Below are the code and all the weights of a small trained network. Each question names an input and a target symbol and asks about switching units off, where a switched-off unit gives its printed mean instead of its output.

import numpy as np


def w(rows, s, z=0):
    codes = np.array(rows[::2]) - 128.0
    scale = np.full(codes.shape[1], s)
    scale[-1] = z or s
    return codes * scale


def f(y):
    return y / 2 * (1 + np.tanh(0.7978845608 * (y + 0.044715 * y**3)))


def softmax(a):
    e = np.exp(a - a.max(-1, keepdims=True))
    return e / e.sum(-1, keepdims=True)


def log_softmax(a):
    a = a - a.max(-1, keepdims=True)
    return a - np.log(np.exp(a).sum(-1, keepdims=True))


def net(x, mask):
    ids = ['αβεζπτ'.index(c) for c in x.split()]
    T = len(ids)
    res = E[ids] + P[:T]
    r = res
    for j in range(3):
        rows = slice(3 * j, 3 * j + 3)
        q, k, v = (r @ M[0][rows].T for M in (Q, K, V))
        z = softmax(np.where(np.tri(T) > 0, q @ k.T / 3**0.5, -1e9)) @ v
        o = O[0][rows]
        res = res + np.where(mask[j], z, o[:, -1]) @ o[:, :-1]
    y = f(res @ A[0][:, :-1].T + A[0][:, -1])
    res = res + np.where(mask[3:19], y, B[0][:, -1]) @ B[0][:, :-1]
    return log_softmax(res[-1] @ U[:, :-1].T + U[:, -1])


Q, K, V, O, A, B = {}, {}, {}, {}, {}, {}
E = w([
[182,117,199],'α',
[66,157,30],'β',
[88,130,96],'ε',
[187,20,63],'ζ',
[126,123,114],'π',
[208,248,195],'τ',
],0.013)
P = w([
[34,102,254],'0',
[117,97,2],'1',
[138,113,44],'2',
[154,156,37],'3',
[163,179,46],'4',
[196,202,44],'5',
[174,184,30],'6',
],0.0061)
Q[0] = w([
[112,108,150],'H1',
[104,125,84],'H1',
[104,158,138],'H1',
[155,177,131],'H2',
[131,146,234],'H2',
[111,148,91],'H2',
[135,165,225],'H3',
[60,129,8],'H3',
[205,88,96],'H3',
],0.017)
K[0] = w([
[110,106,65],'H1',
[199,120,116],'H1',
[140,69,125],'H1',
[58,96,132],'H2',
[200,106,56],'H2',
[134,97,191],'H2',
[236,124,139],'H3',
[3,146,101],'H3',
[98,105,109],'H3',
],0.014)
V[0] = w([
[93,217,135],'H1',
[159,173,198],'H1',
[27,185,86],'H1',
[173,74,8],'H2',
[71,74,185],'H2',
[77,160,76],'H2',
[123,188,136],'H3',
[169,98,167],'H3',
[147,208,135],'H3',
],0.014)
O[0] = w([
[40,226,110,43],'H1',
[152,244,117,33],'H1',
[2,127,140,78],'H1',
[113,111,214,234],'H2',
[196,11,75,180],'H2',
[116,118,104,169],'H2',
[108,111,39,128],'H3',
[112,198,144,3],'H3',
[69,110,78,114],'H3',
],0.0086,0.0038)
A[0] = w([
[57,104,223,189],'N1',
[79,90,166,228],'N2',
[160,182,101,96],'N3',
[138,155,163,82],'N4',
[139,136,164,3],'N5',
[161,152,144,38],'N6',
[146,157,127,57],'N7',
[159,118,102,55],'N8',
[41,170,82,209],'N9',
[75,162,172,21],'N10',
[252,157,65,189],'N11',
[132,65,147,236],'N12',
[167,113,88,91],'N13',
[182,145,19,12],'N14',
[163,129,85,4],'N15',
[234,181,123,28],'N16',
],0.012,0.0033)
B[0] = w([
[130,132,59,162],'N1',
[152,141,58,161],'N2',
[144,54,175,153],'N3',
[137,58,105,136],'N4',
[96,110,166,132],'N5',
[79,107,162,134],'N6',
[81,69,174,130],'N7',
[60,116,179,162],'N8',
[117,162,88,174],'N9',
[54,3,142,145],'N10',
[158,150,158,249],'N11',
[161,111,94,213],'N12',
[116,113,192,188],'N13',
[50,142,186,208],'N14',
[58,101,84,159],'N15',
[141,108,227,180],'N16',
],0.006,0.018)
U = w([
[129,144,187,65],'α',
[93,112,121,111],'β',
[151,146,88,143],'ε',
[114,86,210,68],'ζ',
[254,185,95,252],'π',
[108,231,189,122],'τ',
],0.0064,0.0042)

Each question gives the input, a string of symbols that net reads in full, and the target symbol t.
The units are the heads (3 rows each of Q, K, V and O) and the neurons (one row each of A and B). Each row of codes is followed by its name. A weight is (code - 128) times the scale printed after its matrix; where a second scale follows, it is the last column's (O, A, B and U).
mask holds one flag per unit, heads first, then neurons. A switched-off unit (its flag False) gives its mean, the last column of its rows in O or B, instead of its output. The means were averaged over made-up inputs and are rounded, as every weight is.
A unit's drop is (log p(t) with every unit on - log p(t) with that unit switched off) / (log p(t) with every unit on - log p(t) with every unit switched off).
The circuit of an input: a set's keep is (log p(t) with only the set's units on - log p(t) with every unit switched off) / (log p(t) with every unit on - log p(t) with every unit switched off). Starting from the 12 units with the biggest drops (on a tie, the unit counted first), units are removed one at a time, each time the one whose removal leaves the highest keep (on an exact tie, the one counted first), for as long as the keep stays at least 0.8.
units of the circuit, in order: the units of the circuit, biggest drop first
unit that matters most: the unit with the biggest drop
k most important neurons: the k neurons with the biggest drops, biggest first
heads that matter: for each layer, one digit per head in row order, 1 if its drop is at least 0.15 and else 0, layers parted by /
drop of u: that unit's drop, to one decimal
input π τ α τ β, target τ: heads that matter : 100
input τ α π, target τ: units of the circuit, in order : (H1 H2 N14 N12)
input α ζ ζ τ, target ζ: units of the circuit, in order : (H2 N10)
input τ ε ζ τ π, target τ: units of the circuit, in order : (H1 H2 N14)
input ζ β ε β α, target β: heads that matter : 110
input α ζ ζ ζ ζ, target ζ: heads that matter : 110
input τ ε ζ, target τ: units of the circuit, in order : (H1 N14 H2)
input ζ π α, target π: units of the circuit, in order : (N14 H1)
input τ β α ε, target τ: units of the circuit, in order : (H1 H2 N14)
input τ α ε α τ α, target τ: units of the circuit, in order : (H1 H2)
input τ τ ζ ζ β ζ τ, target ζ: unit that matters most : H2
input ζ α π, target π: heads that matter : 000
input ε β τ, target β: heads that matter : 111
input τ ε β τ β, target τ: heads that matter : 110
input α β α α ζ β, target ζ: heads that matter : 110
input ζ ζ ε, target π: heads that matter : 000
input β β ε, target ε: heads that matter : 100
input α ζ ε π ζ ζ, target ζ: most important neuron : (N14)
input τ ζ α β π τ α, target τ: drop of N12 : 0.2
input ζ ζ ζ ζ ε, target π: drop of N16 : 0.1
input τ ε ζ τ α ε ε, target τ: drop of N1 : 0.0
input ζ ε ζ τ ζ τ ζ, target τ: drop of H1 : 0.5
input π τ β β β α, target β: most important neuron : (N10)
